Below are the code and all the weights of a small trained network. Each question names an input and a target symbol and asks about switching units off, where a switched-off unit gives its printed mean instead of its output.

import numpy as np


def w(rows, s, z=0):
    codes = np.array(rows[::2]) - 128.0
    scale = np.full(codes.shape[1], s)
    scale[-1] = z or s
    return codes * scale


def f(y):
    return y / 2 * (1 + np.tanh(0.7978845608 * (y + 0.044715 * y**3)))


def softmax(a):
    e = np.exp(a - a.max(-1, keepdims=True))
    return e / e.sum(-1, keepdims=True)


def log_softmax(a):
    a = a - a.max(-1, keepdims=True)
    return a - np.log(np.exp(a).sum(-1, keepdims=True))


def net(x, mask):
    ids = ['ΛΠΦαβεημψ'.index(c) for c in x.split()]
    T = len(ids)
    res = E[ids] + P[:T]
    r = res
    for j in range(2):
        rows = slice(4 * j, 4 * j + 4)
        q, k, v = (r @ M[0][rows].T for M in (Q, K, V))
        z = softmax(np.where(np.tri(T) > 0, q @ k.T / 4**0.5, -1e9)) @ v
        o = O[0][rows]
        res = res + np.where(mask[j], z, o[:, -1]) @ o[:, :-1]
    y = f(res @ A[0][:, :-1].T + A[0][:, -1])
    res = res + np.where(mask[2:18], y, B[0][:, -1]) @ B[0][:, :-1]
    return log_softmax(res[-1] @ U[:, :-1].T + U[:, -1])


Q, K, V, O, A, B = {}, {}, {}, {}, {}, {}
E = w([
[135,79,92],'Λ',
[7,23,87],'Π',
[131,124,14],'Φ',
[130,116,136],'α',
[76,204,77],'β',
[149,52,171],'ε',
[162,55,74],'η',
[8,107,198],'μ',
[172,27,203],'ψ',
],0.018)
P = w([
[78,25,149],'0',
[76,25,152],'1',
[73,19,152],'2',
[76,10,154],'3',
[76,2,162],'4',
[69,8,159],'5',
[63,2,164],'6',
],0.0049)
Q[0] = w([
[188,247,70],'h1',
[36,71,114],'h1',
[172,80,192],'h1',
[170,2,51],'h1',
[180,221,145],'h2',
[232,130,149],'h2',
[233,127,175],'h2',
[168,188,164],'h2',
],0.012)
K[0] = w([
[213,181,125],'h1',
[62,152,176],'h1',
[132,101,147],'h1',
[82,59,102],'h1',
[173,179,85],'h2',
[255,174,154],'h2',
[205,150,142],'h2',
[163,96,124],'h2',
],0.015)
V[0] = w([
[209,92,51],'h1',
[220,61,129],'h1',
[126,40,85],'h1',
[150,6,20],'h1',
[110,130,2],'h2',
[16,31,110],'h2',
[161,89,60],'h2',
[40,54,98],'h2',
],0.0077)
O[0] = w([
[168,59,199,90],'h1',
[87,69,180,107],'h1',
[89,71,89,172],'h1',
[149,85,13,169],'h1',
[12,62,111,114],'h2',
[187,213,98,249],'h2',
[55,48,149,122],'h2',
[82,246,254,219],'h2',
],0.0048,0.016)
A[0] = w([
[189,37,131,3],'n1',
[151,127,152,132],'n2',
[184,31,156,77],'n3',
[125,136,67,134],'n4',
[74,71,145,205],'n5',
[124,163,137,95],'n6',
[81,107,70,37],'n7',
[88,168,125,102],'n8',
[164,74,148,163],'n9',
[62,95,246,100],'n10',
[132,101,208,182],'n11',
[146,187,190,73],'n12',
[152,68,71,241],'n13',
[89,126,127,26],'n14',
[155,132,216,156],'n15',
[94,148,128,67],'n16',
],0.013,0.007)
B[0] = w([
[97,70,2,199],'n1',
[135,155,103,133],'n2',
[91,111,103,231],'n3',
[130,61,115,184],'n4',
[108,218,187,221],'n5',
[151,106,167,172],'n6',
[225,134,52,163],'n7',
[123,62,139,223],'n8',
[91,120,144,202],'n9',
[217,131,52,187],'n10',
[145,178,122,186],'n11',
[168,110,109,211],'n12',
[182,129,227,254],'n13',
[118,124,115,121],'n14',
[114,156,75,188],'n15',
[107,101,143,155],'n16',
],0.0094,0.0077)
U = w([
[94,125,194,185],'Λ',
[137,222,100,129],'Π',
[108,130,50,7],'Φ',
[68,189,190,166],'α',
[9,169,100,187],'β',
[95,149,115,137],'ε',
[165,126,126,3],'η',
[90,146,121,196],'μ',
[95,85,127,92],'ψ',
],0.015,0.0044)

Each question gives the input, a string of symbols that net reads in full, and the target symbol t.
The units are the heads (4 rows each of Q, K, V and O) and the neurons (one row each of A and B). Each row of codes is followed by its name. A weight is (code - 128) times the scale printed after its matrix; where a second scale follows, it is the last column's (O, A, B and U).
mask holds one flag per unit, heads first, then neurons. A switched-off unit (its flag False) gives its mean, the last column of its rows in O or B, instead of its output. The means were averaged over made-up inputs and are rounded, as every weight is.
A unit's drop is (log p(t) with every unit on - log p(t) with that unit switched off) / (log p(t) with every unit on - log p(t) with every unit switched off).
The circuit of an input: a set's keep is (log p(t) with only the set's units on - log p(t) with every unit switched off) / (log p(t) with every unit on - log p(t) with every unit switched off). Starting from the 12 units with the biggest drops (on a tie, the unit counted first), units are removed one at a time, each time the one whose removal leaves the highest keep (on an exact tie, the one counted first), for as long as the keep stays at least 0.8.
units of the circuit, in order: the units of the circuit, biggest drop first
unit that matters most: the unit with the biggest drop
heads that matter: for each layer, one digit per head in row order, 1 if its drop is at least 0.15 and else 0, layers parted by /
drop of u: that unit's drop, to one decimal
input ψ Π ψ, target ψ: units of the circuit, in order	(n1, h2, n3)
input β Λ Λ ψ, target Φ: unit that matters most	n1
input μ η ψ μ, target Π: heads that matter	00
input α β β Φ, target η: heads that matter	01
input ψ ψ β η ψ ψ α, target α: heads that matter	11
input α Λ Φ, target η: units of the circuit, in order	(n13, n7, h1, h2)
input β η β α ε β η, target ψ: units of the circuit, in order	(n1, h1, h2, n13)
input ε ψ Φ ψ α α Λ, target Λ: heads that matter	00
input μ β Λ ε, target Π: heads that matter	10
input β Φ β, target β: heads that matter	11
input β Λ μ Φ ψ, target Π: heads that matter	10
input β β α α, target α: heads that matter	01
input ε ε μ, target Π: heads that matter	00
input μ η ψ Λ, target Π: units of the circuit, in order	(h2)
input μ μ β ε, target Π: drop of n6	0.0
input Φ Λ β, target β: drop of h2	0.9
input Π β η ε Λ ψ, target ψ: drop of n10	0.0
